Below are the code and all the weights of a small trained network. Each question names an input and a class and asks about switching units off, where a switched-off unit gives its printed mean instead of its output.

import numpy as np


def w(rows, s, z=0):
    codes = np.array(rows[::2]) - 128.0
    scale = np.full(codes.shape[1], s)
    scale[-1] = z or s
    return codes * scale


def f(y):
    return y / 2 * (1 + np.tanh(0.7978845608 * (y + 0.044715 * y**3)))


def log_softmax(a):
    a = a - a.max(-1, keepdims=True)
    return a - np.log(np.exp(a).sum(-1, keepdims=True))


def net(x, mask):
    res = np.array(x, float).reshape(1, 4) / 4 @ E
    y = f(res @ A[0][:, :-1].T + A[0][:, -1])
    res = res + np.where(mask, y, B[0][:, -1]) @ B[0][:, :-1]
    return log_softmax(res[-1] @ U[:, :-1].T + U[:, -1])


A, B = {}, {}
E = w([
[140,216,71],'x0',
[156,108,210],'x1',
[128,224,234],'x2',
[255,138,172],'x3',
],0.0064)
A[0] = w([
[120,152,111,62],'n1',
[114,149,107,74],'n2',
[98,128,112,82],'n3',
[117,157,134,37],'n4',
[136,120,137,134],'n5',
[122,143,151,102],'n6',
[114,145,109,56],'n7',
[130,130,123,51],'n8',
[139,115,136,138],'n9',
[115,177,208,106],'n10',
[148,50,75,105],'n11',
[132,125,132,141],'n12',
[73,74,211,22],'n13',
[114,149,108,76],'n14',
[134,120,130,146],'n15',
[116,148,110,72],'n16',
[131,128,123,108],'n17',
[138,114,131,148],'n18',
[119,146,156,107],'n19',
[125,136,134,99],'n20',
[119,143,114,65],'n21',
[140,116,139,121],'n22',
[133,124,132,140],'n23',
[116,211,176,6],'n24',
[117,135,118,79],'n25',
[143,104,132,170],'n26',
[71,202,71,122],'n27',
[104,110,122,114],'n28',
[120,140,119,76],'n29',
[175,90,233,73],'n30',
[92,147,96,38],'n31',
[6,73,99,68],'n32',
[51,163,211,2],'n33',
[115,149,109,78],'n34',
[64,92,112,116],'n35',
[121,146,172,122],'n36',
[119,146,155,101],'n37',
[136,109,67,60],'n38',
[137,81,75,84],'n39',
[92,103,121,120],'n40',
[124,133,128,83],'n41',
[158,109,153,89],'n42',
],0.017,0.0077)
B[0] = w([
[152,94,94,118],'n1',
[159,83,115,126],'n2',
[158,104,155,134],'n3',
[117,124,103,114],'n4',
[138,137,133,134],'n5',
[106,141,123,132],'n6',
[152,73,131,118],'n7',
[112,78,129,105],'n8',
[145,144,139,138],'n9',
[35,171,149,226],'n10',
[120,203,180,221],'n11',
[129,137,130,136],'n12',
[237,81,161,170],'n13',
[157,87,112,126],'n14',
[133,142,134,140],'n15',
[154,88,111,122],'n16',
[126,122,122,119],'n17',
[142,149,141,143],'n18',
[96,149,126,141],'n19',
[125,122,124,117],'n20',
[145,89,116,114],'n21',
[149,137,135,131],'n22',
[131,137,131,136],'n23',
[21,184,101,176],'n24',
[137,93,126,115],'n25',
[156,167,157,165],'n26',
[195,69,46,240],'n27',
[147,116,162,140],'n28',
[138,103,117,114],'n29',
[216,243,121,231],'n30',
[164,84,173,140],'n31',
[103,113,253,254],'n32',
[114,55,251,176],'n33',
[155,91,110,125],'n34',
[135,82,184,198],'n35',
[85,155,139,167],'n36',
[98,147,125,137],'n37',
[56,120,153,165],'n38',
[109,174,170,185],'n39',
[153,99,167,158],'n40',
[131,109,125,111],'n41',
[184,148,122,140],'n42',
],0.04,0.007)
U = w([
[111,73,124,95],'0',
[75,95,165,175],'1',
[81,90,198,96],'2',
[108,120,125,41],'3',
[53,133,174,235],'4',
[2,67,137,2],'5',
],0.0083,0.0091)

Each question gives the input, the list of numbers given to net, and the class t.
The units are the neurons (one row each of A and B). Each row of codes is followed by its name. A weight is (code - 128) times the scale printed after its matrix; where a second scale follows, it is the last column's (A, B and U).
mask holds one flag per neuron, in row order. A switched-off neuron (its flag False) gives its mean, the last column of its row in B, instead of its output. The means were averaged over made-up inputs and are rounded, as every weight is.
A unit's drop is (log p(t) with every unit on - log p(t) with that unit switched off) / (log p(t) with every unit on - log p(t) with every unit switched off).
The circuit of an input: a set's keep is (log p(t) with only the set's units on - log p(t) with every unit switched off) / (log p(t) with every unit on - log p(t) with every unit switched off). Starting from the 12 units with the biggest drops (on a tie, the unit counted first), units are removed one at a time, each time the one whose removal leaves the highest keep (on an exact tie, the one counted first), for as long as the keep stays at least 0.8.
units of the circuit, in order: the units of the circuit, biggest drop first
top k neurons: the k neurons with the biggest drops, biggest first
drop when u is switched off: that unit's drop, to one decimal
input [-3,4,-3,8], class 3: units of the circuit, in order	(n30, n32)
input [-7,2,8,-6], class 2: units of the circuit, in order	(n33)
input [-1,2,-1,3], class 3: units of the circuit, in order	(n32, n10, n33)
input [6,-3,-2,7], class 0: top 2 neurons	(n10, n32)
input [-6,3,0,4], class 3: top 2 neurons	(n30, n32)
input [5,-8,-5,2], class 0: top 3 neurons	(n27, n32, n10)
input [3,5,-3,-5], class 1: units of the circuit, in order	(n10, n11)
input [5,-6,8,-6], class 5: top 3 neurons	(n24, n30, n10)
input [4,4,-1,5], class 3: units of the circuit, in order	(n32, n10, n33)
input [0,-3,-6,-2], class 2: top 3 neurons	(n32, n35, n10)
input [1,8,-4,5], class 3: top 3 neurons	(n32, n30, n10)
input [3,1,4,-7], class 2: top 2 neurons	(n33, n32)
input [-1,6,-2,1], class 3: top 2 neurons	(n32, n10)
input [4,-8,-3,-2], class 0: units of the circuit, in order	(n27)
input [8,-5,0,7], class 0: drop when n18 is switched off	0.0
input [8,-3,7,-2], class 5: drop when n24 is switched off	0.2
input [-3,3,-4,-5], class 2: drop when n32 is switched off	0.1
